[128 = 0]
[100 125 112 130 125 101 117 103 135  86 154 150  63 126 124 110 135 151
 126 100 122  92 160 139 133 144 141 157 137  95 121 142 129 106 132 120
 122 100 161 128 149 116 111 122 143 149 147  49 137 146 115 141 114 137
 127 108  86 139 105 114 149 151 140 129 133]	<5> (19)
[116 110 121 156 120 162 133 122 134 115 116 104 124 116 120 134 133 102
 126 125 124 127 160 123 155 128 145 103 128  75 114 128 158 145 120 120
 105 125 168 115 158 160 153 135 136 173 123 201 132 124 133 132 116 117
 146 111 135 195 111 119 136 117 176  99 116]	<7> (15)
[ 94 117 108 143 136  99 134  81 149  90 158 149  77 139 116 121 123 140
 123  91 137  91 167 130 133 140 150 144 134 135 111 119 137 124 134 132
 132  93 146 147 143 115 147 108 117 170 153  56 138 148 127 120 124 149
 143 104  99 142 118 124 160 149 134 106 136]	<5> (18)
[139 113 123 135 132 180 143 149  89 191 125 104 124 128 120 125 112 118
 132 145 121 134 147 118 146 139 119 117 122  85 124 137 134 158 133 128
 118 160 169 127 134 150 118 134  80 137 118 220 129 119 134 133 118 116
 142 126 149 134  80 123 125 103 141 109 118]	<7> (15)
[ 98 125 109 125 121 111 119 102 131  72 144 154  84 145 119 122 123 145
 129  85 128 107 154 160 117 141 135 144 127 100 137 134 129 121 126 130
 148  96 163 138 138 115  98 111 121 130 150  50 137 128 126 128 133 137
 119 118  66 122 133 126 145 155 127 118 120]	<5> (18)
[136 117 125 163 120 159 134 124 125 156 116 113 131 134 135 127 128  97
 127 144 118 130 133 121 155 114 154 114 113  97 117 121 153 139 121 133
 117 143 156 122 147 147 146 116 115 140  96 202 132 128 131 134 118 126
 131 117 160 178 108 126 130 123 148 126 111]	<7> (15)
[125 128  99 129 133 143 123  99 122  73 150 143 115 157 127 126 118 143
 127 101 127  78 150 132 134 139 129 134 145 113 126 120 124 121 127 130
 145 101 145 128 121  99 107 111 134 161 153  75 130 128 129 117 136 139
 150 122  79 112 105 122 131 141 113 119 123]	<5> (18)
[143 114 145 155 123 157 139 128 115 155 118 103 144 101 127 148 131 102
 113 142 124 133 139  94 158 114 145 108 164 102 126 122 139 137 124 129
 119 149 125 128 146 168 168 124 119 188 111 204 149 113 132 128 123 119
 160 133 158 151  93 119 119 126 122  87 110]	<7> (21)
[112 127  90 133 129 144 134 107 123  64 157 156  98 148 131 117 128 143
 124  87 131  98 137 143 113 128 135 159 141 108 105 129 126 117 129 132
 142  90 151 123 136 103 106 123 124 138 147 118 137 138 127 123 117 137
 134 105 108 136 126 122 134 138 123 161 137]	<5> (18)
[111 111 133 150 112 137 154 107 141 162 106 128 124 141 110 134 135 108
 129 135 128 117 145 125 142 132 154 125  99  91 118 134 153 157 121 129
 109 136 145 135 154 171 177 120  79 143 137 222 129 121 127 133 116 125
 155 131 154 203 123 140 133 127 158  84 121]	<7> (15)
[131 112 139 149 123 134 157 108 132 199 116 126 123 138 123 130 123 124
 134 150 131 116 145 124 118 136 131 116 110 112 133 132 124 164 118 142
 120 160 131 148 149 182 162 132  28 118 126 196 138 122 130 128 128 131
 145 136 147 143 124 144 128 123 135  59 119]	<7> (21)
[132 122 101 158 120 198 136 113 139 141 130 104 135 146 123 144 126 112
 118 131 121 130 131 133 158 118 144 104 125 101 118 126 158 156 114 122
 141 153 154 106 134 151 143 122 109 181 108 252 130 102 120 117 124 120
 156 116 117 187 120 120 119 121 141 114 110]	<7> (15)
[ 96 114 161 148 111  87 131 118 157 161 111 114  83 104 118 124 130 116
 125 145 135 147 129 133 112 123 145 133 112 119 135 132 172 150 130 128
 100 152 152 134 171 188 181 127 133 149 114 184 135 125 121 138 117 114
 117 118 103 160 128 128 142 137 152  66 119]	<7> (21)
[101 109 128 145 110 124 143  96 140 153 133 136  93 143 117 132 121 125
 127 124 132 140 129 145 124 120 150 129 102 123 130 125 155 175 122 140
 145 153 148 126 149 178 180 142 100 174 108 225 133 101 111 144 131 136
 144 121  75 167 167 143 137 133 136  99 116]	<7> (21)
